The rows of L lie close to a flat space through zero of 4 dimensions, with a little noise. Each new row is followed by its nearest point in the flat space through zero of 4 dimensions that fits L best, without centring it.
L (19 x 6):
-5,11,1,12,-5,9
5,3,3,-16,12,-4
8,11,2,-12,11,-2
-14,-21,1,14,-13,-7
-15,9,-3,24,-19,2
-15,-21,12,2,9,-2
40,17,-6,-42,30,10
23,-8,-7,-10,5,12
21,-24,-4,-32,15,-6
8,-8,-5,-9,1,-3
-12,18,-5,10,-12,-16
-5,-19,-8,18,-30,-13
15,12,-3,-18,11,-4
27,-16,-1,-29,23,10
-24,6,5,23,-16,-8
13,-22,-1,-30,12,-17
4,8,-3,6,-4,10
-10,-10,8,6,3,5
-21,7,1,34,-21,4
New rows:
-1,-35,10,7,-13,-20 -> -9,-35,0,3,-12,-16
-19,39,5,-39,4,7 -> -3,38,7,-16,21,-7
19,22,-19,-17,24,23 -> 26,23,-4,-17,18,21
17,-15,12,-10,22,5 -> 10,-15,6,-17,20,10
37,9,-25,15,-2,28 -> 35,10,-18,6,-11,32
17,-39,-19,14,-9,20 -> 19,-38,-11,10,-16,21
5,8,-10,-4,-20,6 -> 10,7,-11,5,-13,1
25,19,2,-31,-21,29 -> 31,17,-13,-10,2,18
10,-41,24,1,-9,12 -> 2,-43,4,3,1,13
5,7,15,-5,5,12 -> 2,6,5,-2,11,12
10,-3,7,-16,13,13 -> 10,-3,4,-13,17,12
36,19,-27,-18,11,3 -> 38,20,-17,-23,3,5
10,-17,-9,-4,-27,-18 -> 9,-18,-15,-1,-22,-19
14,1,13,-12,11,10 -> 10,0,3,-12,16,11
2,-21,10,-18,8,-15 -> -1,-21,5,-18,10,-14
8,29,-21,1,-7,34 -> 19,29,-10,10,-5,27
-5,16,2,-25,15,-9 -> 0,16,5,-20,18,-12
-24,-16,3,12,-13,12 -> -17,-16,7,20,-8,7
-4,24,35,-28,21,14 -> -5,22,18,-17,37,10
-4,-8,3,4,-18,25 -> 1,-9,-1,15,-7,19
-9,0,15,-13,14,-9 -> -10,0,11,-12,17,-9
15,-18,20,-1,5,-42 -> -5,-18,1,-17,1,-30
38,-30,-1,-15,11,31 -> 35,-30,-6,-15,13,32
-18,40,7,8,26,-7 -> -20,41,14,0,17,-3
-18,-7,17,-13,-17,-12 -> -15,-9,5,0,-2,-18
-21,21,14,18,33,29 -> -20,22,23,13,26,31
-23,-56,10,-39,-1,9 -> -6,-57,13,-15,16,-6
34,19,-20,-10,-6,5 -> 33,19,-20,-11,-7,6
11,23,14,-2,31,0 -> 1,23,9,-13,24,7
-28,-12,56,8,11,2 -> -39,-14,30,9,23,4
